[155 125 132 113 138 165 101 168]  san
[150 104 128 144 121  97 147 115]  tila
[121 128 149 115  97 144 104 147]  vume
[140  69 109 101 105 141 101  99]  ruf
[125 168 101 131 113 138 165 155]  Poz
perm: [150 121 115  97 147 144 104 128]  tila
perm: [101  99 140  69 109 101 105 141]  ruf
perm: [155 165 138 113 131 101 168 125]  Poz
asked: [109 101 105 141 101  99]  ruf
perm: [141 101  99 140  69 109 101 105]  ruf
perm: [ 97 104 115 121 128 144 147 149]  vume

[186 159 195 183 132 139 172]  lugot
[186 159 183 171 139 133 195]  Pulen
[139 183 159 132 186 195 171]  Kuda
asked: [139 183 159]  Kuda
asked: [183 132 139 172]  lugot
asked: [186 159 195 183 132 139]  lugot
asked: [132 186]  Kuda
asked: [159 132]  Kuda
perm: [132 139 159 171 183 186 195]  Kuda

[106  73 116 132 123 134 131 122 107 107] : zeruk
[153 149 128 120 133  84 170  61  75  85] : Zaz
[137 123 118 126 119 128 134 135 131 122] : Fep
[127 107 130 131 163 118 123 140 151 148] : tur
[124 101 126 134 131 122 135 118 128 119] : muzo
[124 101 126 134 131 143 154 117 135 123] : gef
perm: [134 107 116 132 106 107 122 123  73 131]  zeruk
asked: [124 101 126 134 131 143 154 117 135 123]  gef
asked: [134 135 131]  Fep
asked: [126 134 131 122 135 118 128 119]  muzo
perm: [118 128 119 124 101 126 134 131 122 135]  muzo
asked: [123 118 126 119 128 134 135 131 122]  Fep

[155 103 135 187 161 102] : loza
[136 121 127 100 129 132] : los
[123 157 160 127 112  73] : mel
[160 127 156 123 112  73] : Vuv
[105 122  81 103 120 121] : fepi
[153 127 119 117  99 106] : Pasa
[135 110 120 115  99 106] : kabe
[136 103 155 102 161 187] : Mas
[130 111 114 122 130 117] : Zako
[134 126 124 120 150 151] : keru
perm: [100 121 127 129 132 136]  los
perm: [ 73 112 123 156 127 160]  Vuv
asked: [153 127 119 117  99 106]  Pasa
perm: [161 187 136 103 155 102]  Mas

[204 147 129 122] -> Bup
[154 166 140 105] -> Zogo
[130 204 147 122] -> Sitot
[116 120  71  68] -> Paf
[158 138 128 107] -> gikub
[128 123 129 204] -> moda
asked: [147 129 122]  Bup
asked: [129 204]  moda
perm: [129 122 147 204]  Bup
asked: [128 123 129]  moda
perm: [122 130 204 147]  Sitot

[128 113 122 101 167 198]  ril
[128 116 149  57  95 130]  rano
[129 111 123 101 167 199]  duf
[153 130  57 148  95 116]  nedim
[160 135 161  88 167 198]  suve
[135  88 160 161 167  81]  nafiv
[135  91 160 159 168  81]  Susor
[128 111 121 100 167 197]  nog
[128  95 148  57 116 130]  tiguf
asked: [130  57 148  95 116]  nedim
asked: [135  88 160 161 167]  nafiv
asked: [129 111]  duf
asked: [135  88]  nafiv
asked: [121 100]  nog
perm: [130 128  95 148  57 116]  tiguf

[117 137 101  86 108 120  96 107 170 125 126 138] -> Zano
[113 115 158 117 121 151 135 134 165  98 138 143] -> Fovu
[117 103 140  99 112 127 118 112 114  98 171 152] -> Dig
[147 152 106 120 152 122 112 181 130 170 157 155] -> kol
[153 156 147 133 109 128 115 124 130  98 111 146] -> kep
[113 152 140  98 127  99 112 171 112 118 103 114] -> val
[144 118 128 134 161 168 157 100 121 155 155 103] -> lirap
[117 137 101  86 108 120  96 107 152 125 126 138] -> Fuze
[ 96 111 140 145 140 147 138  66 106  98 150 112] -> veme
perm: [126 138 117 137 101  86 108 120  96 107 170 125]  Zano
asked: [140 145 140 147 138  66 106  98 150 112]  veme
asked: [168 157 100]  lirap
asked: [101  86 108 120  96 107 152 125 126 138]  Fuze
asked: [152 140  98 127  99 112 171 112 118 103 114]  val

[137 112 114 116 142 132 124 103 120 119 123 106 137 119 136 141 120 117
 119 129 112 122 116 108 134 123 125 105 110 131 127 104 116 125 136 134
 124 106 117 131 129 112 107] : tomik
[138 128 109 130 137 127 125 134 117 120 123 124 114 125 110 106 112 105
 122 103 119 192 190 193 200 182  88  56 103  73 173 112 190 185 180 186
 154 194 178 163  75  74  79] : Sef
[137 124 104 131 105 125 142 114 124 134 136 117 112 103 106 136 119 116
 123 120 131 116 112 129 125 129 132 119 123 119 108 120 107 127 110 141
 117 116 134 106 137 112 121] : zenef
perm: [121 112 137 106 134 116 117 141 110 127 107 120 108 119 123 119 132 129
 125 129 112 116 131 120 123 116 119 136 106 103 112 117 136 134 124 114
 142 125 105 131 104 124 137]  zenef
perm: [112 112 125 136 121 136 116 137 106 119 120 124 117 107 134 142 124 125
 141 137 116 110 112 134 119 123 131 127 132 108 119 129 120 103 105 117
 104 114 129 123 131 116 106]  zenef
perm: [120 107 142 112 119 106 141 108 123 125 124 125 129 112 116 134 132 116
 112 119 137 136 134 103 124 137 106 129 119 131 131 104 116 110 120 117
 117 136 114 121 105 127 123]  zenef
asked: [123 124 114]  Sef
asked: [124 134]  zenef
perm: [103 104 105 106 106 107 108 110 112 112 112 114 116 116 116 117 117 119
 119 119 120 120 122 123 123 124 124 125 125 127 129 129 131 131 132 134
 134 136 136 137 137 141 142]  tomik
perm: [ 56  73  74  75  79  88 103 103 105 106 109 110 112 112 114 117 119 120
 122 123 124 125 125 127 128 130 134 137 138 154 163 173 178 180 182 185
 186 190 190 192 193 194 200]  Sef

[114 137 138 137 133 134 137 132 125 125 138 118 142 118 123 127 125 132
 116 123 119 135 131 141 121 113 129 138 132 117 141] = Buziz
[127 135 129 121 124 135 133 143 125 141 140 132 129 133 128 124 148 115
 128 133 132 125 140 132 130 134 130 130 143 129 131] = pup
[120 134 131 134 127 126 134 132 121 124 127 123 133 122 123 123 125 127
 120 121 123 128 129 133 124 121 127 132 129 121 131] = Gafo
[ 99 109 158 114 159  99 158 168  99 122 113 118  91 128 115 166 113 162
 161 111 110 114 155 110 113 165 119 156 167  90 169] = sogoz
[113 113  91 158 158  99 119 167 128 161 113  90 166  99 110 114 109 156
 168 111 110 169 114  99 118 115 159 155 165 122 162] = Gur
[132 121 120 131 120 131 125 119 124 125 122 126 122 124 135 130 129 129
 129 130 129 125 128 127 131 126 127 134 121 129 131] = Miv
[162 111 134 102 120 100 113 103 156 114  89 120 118 165 106 156 119  92
 163 101 165  90 107  98 107 147 104  96 105 164  97] = Pepi
[127 131 129 124 124 125 131 131 126 127 134 119 129 130 120 126 132 122
 128 121 131 126 125 130 120 122 121 129 135 129 129] = rugun
[ 64 199 168 128 175 109 197 192  91  88 179  74 191  80  89  96  94 189
  74  98  83 193 108 200  92  53 100 199 120  75 199] = Dap
asked: [134 121]  Miv
perm: [119 120 120 121 121 122 122 124 124 125 125 125 126 126 127 127 128 129
 129 129 129 129 130 130 131 131 131 131 132 134 135]  Miv
perm: [ 53  64  74  74  75  80  83  88  89  91  92  94  96  98 100 108 109 120
 128 168 175 179 189 191 192 193 197 199 199 199 200]  Dap
asked: [127 131 129 124 124 125 131 131]  rugun
perm: [129 129 135 129 121 122 120 130 125 126 131 121 128 122 132 126 120 130
 129 119 134 127 126 131 131 125 124 124 129 131 127]  rugun

[157 117 116 141 101 134 131 101 145 135 157  69 108 100 155 104 128 119
 108 126 152 143 153  94 135] : lor
[112 114 135 131 140 126 146 135 166 116 138 127 110 133 123 108 110 110
 124 118 140 147 120 129 137] : Dutud
[171 128 121 114 140 118 126 110 131 107 111 159 131 147 111 126 121 125
 138 132 122 139 115 156 120] : Gul
[160 124 113 134 118 123 124 137 145 139 167 131 110 123 137 109 117 115
 147 148 141 120 133 111 160] : gofi
[108 152 108 101 157 104 116 135 157 176 131 155  69 117 141 143 152 100
 101 145 119 128 134 126  93] : fimef
[110 131 107 109 159 129 124 144 128 145 130  72 132 117 139 117 145 137
 139 149 152 126 117 125 159] : moz
[ 97 118 141 124 128 123 158 125 130  90 112 122 121 134 113 139 125 116
 125  95 128 140 101 143 128] : denus
[121 116 144 100 170 108 126 136 136 113 108 167 117 164  94 129 128 121
 127 121 141 145 101 146 134] : kada
[157 117 116 141 101 134 131 101 145 135 157  69 108 100 155 104 128 119
 108 126 152 143 153 176  93] : lolop
asked: [135 157 176 131 155]  fimef
perm: [159 126 138 131 122 156 110 107 128 111 121 171 121 125 120 111 147 140
 126 131 118 139 115 114 132]  Gul
perm: [ 69  93 100 101 101 104 108 108 116 117 119 126 128 131 134 135 141 143
 145 152 153 155 157 157 176]  lolop
perm: [124 118 140 147 120 129 137 112 114 135 131 140 126 146 135 166 116 138
 127 110 133 123 108 110 110]  Dutud
asked: [126 121 125 138 132 122]  Gul
perm: [117 164  94 129 128 121 127 121 141 145 101 146 134 121 116 144 100 170
 108 126 136 136 113 108 167]  kada

[123 110 165 110 123 141 140 112 109 135 147 122 120 111 104 145 140 138] -> vemi
[149 131 123 111 109 126 145 138 114 112 131 130 121 126 126 110 114 125] -> Vadum
[121 110 126 131 123 149 131 109 126 112 114 126 114 111 130 145 124 138] -> Paru
[121 110 109 131 123 149 131 109 126 112 114 126 114 111 130 145 124 138] -> seben
[123 127 120 201 123 141  90 118 132 141  83 169 109 111 167 124 140 138] -> kagi
[123 139 120 109 110 140 111 165 147 122 135 141 112 145 104 140 110 123] -> mitug
[123 108 120 114 123 179 131 112 115  67  84 133 120 122 137 145 156 138] -> Gik
asked: [109 131 123]  seben
asked: [112 115  67  84]  Gik
perm: [138 140 145 104 111 120 122 147 135 109 112 140 141 123 110 165 110 123]  vemi
perm: [138 124 145 130 111 114 126 114 112 126 109 131 149 123 131 126 110 121]  Paru
perm: [149 131 109 126 112 114 126 114 111 130 145 124 138 121 110 126 131 123]  Paru
asked: [135 141 112 145 104 140]  mitug
asked: [141 112 145 104 140 110 123]  mitug

[120 113  65 122]  Kosi
[144 105 114 140]  Zuka
[122 120  65 114]  Pep
asked: [ 65 122]  Kosi
asked: [120 113  65]  Kosi
perm: [ 65 120 122 114]  Pep
asked: [105 114 140]  Zuka
perm: [ 65 113 120 122]  Kosi

[110 153 146 143 186 178 168 171] -> Domif
[103 103 118  96 132 121 118 116] -> fusu
[186 153 109 171 143 178 168 146] -> teb
[124 123 128 125 123 124 129 129] -> nosa
asked: [153 146]  Domif
perm: [171 168 178 186 143 146 153 110]  Domif
perm: [153 146 143 186 178 168 171 110]  Domif

[123 141 112 122 139 125 131 131]  vanup
[139 123 112 122 131 130 125 141]  nelu
[115 138 131 110 115 154 126 141]  gis
[132 149 111 123 158  66 154  90]  Bot
perm: [ 66  90 111 123 132 149 154 158]  Bot
asked: [112 122 139]  vanup
perm: [112 122 123 125 130 131 139 141]  nelu

[125 102 100 138 120 137 142 145 107 158] = nufa
[125 102 100 138 137 137 142 145 107 158] = rom
[151 163 144 124 137 134  99  80 181  96] = Sof
perm: [100 102 107 120 125 137 138 142 145 158]  nufa
perm: [158 107 145 142 137 137 138 100 102 125]  rom
asked: [120 137]  nufa

[132 111 123 150 140 110 188 107 143  79 129]  zop
[185 178 136 130  92 130 181 105 117 130 155]  vub
[131 110 124 149 139 110 189 109 142  78 130]  zit
[181 173 136 127  96 129 177 107 119 127 155]  neli
[185 179 136 130  93 130 182 105 116 129 156]  siz
[191 153 129  68  81 130 151 139 151 116 123]  Mol
[184 158 129  82  90 129 161 130 144 117 130]  Dogo
[178 173 135 131  97 129 180 105 119 125 154]  mufus
[185 157 130  79  85 129 155 133 146 119 129]  sibe
[183 176 135 124 110 140 177 108 121 128 154]  kefat
[183 178 135 126  91 130 177 107 119 128 153]  nuris
[191 152 127  67  84 130 152 139 153 117 124]  Pifu
perm: [ 78 109 110 110 124 130 131 139 142 149 189]  zit
asked: [140 110]  zop

[ 95 106 123 105 139 126 107 120]  Tuvu
[153 139 136 141 123 144  97 102]  Mopa
[ 95 106 123 105 139 126 151 160]  mus
[ 96 107 127 106 137 128 145 169]  vavak
[ 91 107 145 103 152 130 161 152]  kage
[ 95 106 123 136 139 126 151 160]  zuto
perm: [ 95 105 106 123 126 139 151 160]  mus
asked: [ 95 106 123 105 139 126 107 120]  Tuvu

[178 157 128 126 112 126  96] = fefor
[126 178 126 112 157 128  97] = zisam
[ 49 141 136 134 123 124 109] = vabo
[ 49 141 136 134 132 142 130] = Kela
perm: [157 128 126 112 126  96 178]  fefor
asked: [178 157 128 126 112 126]  fefor
asked: [178 126 112 157 128  97]  zisam

[126 128 129 129 156 129] : tuz
[129 129 129 126 128 155] : Foluz
[129 133 130 144 130 152] : dage
[129 129 129 126 128 133] : puzup
perm: [155 129 129 129 126 128]  Foluz
perm: [133 144 129 152 130 130]  dage

[104 122  96 143 154 102 137 143]  Zez
[109  93 114 151 125 131  93 162]  giros
[136 122 144 176 116  91  58 122]  vokad
[ 96 137 105 154 102 143 122 143]  buru
[109 114 125  93  93 161 131 151]  kitel
[176  82  91  77  76 167 101 187]  Zarul
[151 124 138 140 121 141 110 133]  tilom
[ 91  82 187 100 176  77  76 166]  padef
perm: [ 91 187  76 176 100 166  82  77]  padef
perm: [187 176  82  91  77  76 167 101]  Zarul
perm: [122 102 137  96 104 154 143 143]  Zez
perm: [143 105 154 137 122 102  96 143]  buru
perm: [ 93 162 151  93 131 125 114 109]  giros

[103 128 162 118 106 167 101 101 172 102 168 173 169 167 161 124 171 170
 133] -> Pozin
[104 114 148  94  93 157  90  98 155  93 157 159 157 166 129 111 154 158
 130] -> Zeget
[103 169 127 167 162 106 101 133 118 161 171 170 168 101 124 167 102 172
 173] -> luze
[ 91 128 154 127 109 146 102  88 149 106 141 151 160 152 126 119 149 153
 109] -> Nit
asked: [159 157]  Zeget
perm: [102 171 118 168 124 101 173 133 167 128 106 103 167 169 162 170 101 161
 172]  Pozin
asked: [ 90  98 155  93]  Zeget
asked: [ 88 149 106 141 151 160 152 126]  Nit
asked: [ 98 155]  Zeget
asked: [159 157 166]  Zeget

[125 119 127 125 121 124 128 119 131 124 125 122 128 132 132 121 125] -> Zadiz
[132 125 122 132 121 124 119 128 128 124 125 128 121 125 141 130 125] -> Raf
[139 126 116 127 128 125 119 137 107 137 123 117 128 136 128 135 123] -> doza
[117 127 124 132 132 118 109 124 123 118 120 121  70 135 127 111 155] -> rab
[132 125 122 132 121 124 119 128 128 124 125 128 121 125 119 125 131] -> rute
[132 133  70 120 118 109 111 155 121 117 135 127 127 123 118 124 124] -> Sav
asked: [132 133  70 120 118 109 111 155 121 117 135 127 127 123 118 124 124]  Sav
perm: [128 121 128 124 125 132 122 132 125 121 131 128 125 119 124 125 119]  rute
perm: [124 132 133  70 120 118 109 111 155 121 117 135 127 127 123 118 124]  Sav
perm: [122 141 125 128 124 125 128 119 121 125 132 121 124 132 125 130 128]  Raf

[105  99 101 108 142 108 121 116 120 119 106]  gusi
[ 95 124 106 120 162 132 144 133 152 139  96]  fab
[138 109 120  78 155 112  93 112 116 104 144]  paba
[ 95 132 162 153 133 120  96 124 106 144 139]  gono
[124 165 169 126 132 152 132 144 133 139 123]  Mopim
[ 95 120 124 139 144  96 133 132 153 162 105]  meva
perm: [ 96 139 152 133 144 132 162 120 106 124  95]  fab
asked: [152 132 144 133 139]  Mopim
perm: [123 139 133 144 132 152 132 126 169 165 124]  Mopim
perm: [139  95 132 162 153 133 120  96 124 106 144]  gono
perm: [144 104 116 112  93 112 155  78 120 109 138]  paba
asked: [162 105]  meva

[132 126 121 114 123 124 121 124 132 129 119 126 133 129 135 121 125 123
 127 124 131 123 139 130 125 115 121 132 123 119 126 133 124 125 125 129
 135 132 128 135 136 127 131 124 136 117 133] -> Seg
[136 116  90  90 126 105  88 115 136 129  81 126 158 125 158 101 106 114
 124 118 149  92 176 123 121  72  98 132 115  87 120 149 113 114 127 114
 151 136 140 153 168 135 126 113 166  87 151] -> fene
[132 128 124 123 127 127 121 132 124 139 126 132 121 121 129 125 121 123
 126 128 133 129 126 125 133 124 136 131 130 114 135 119 123 133 123 135
 117 136 124 131 132 135 119 125 115 125 124] -> zaf
perm: [114 115 117 119 119 121 121 121 121 123 123 123 123 124 124 124 124 124
 125 125 125 125 126 126 126 127 127 128 129 129 129 130 131 131 132 132
 132 132 133 133 133 135 135 135 136 136 139]  Seg
perm: [135 136 127 131 124 136 117 133 132 126 121 114 123 124 121 124 132 129
 119 126 133 129 135 121 125 123 127 124 131 123 139 130 125 115 121 132
 123 119 126 133 124 125 125 129 135 132 128]  Seg
perm: [114 115 117 119 119 121 121 121 121 123 123 123 123 124 124 124 124 124
 125 125 125 125 126 126 126 127 127 128 128 129 129 130 131 131 132 132
 132 132 133 133 133 135 135 135 136 136 139]  zaf
asked: [126 121 114]  Seg
asked: [123 127 124 131 123]  Seg

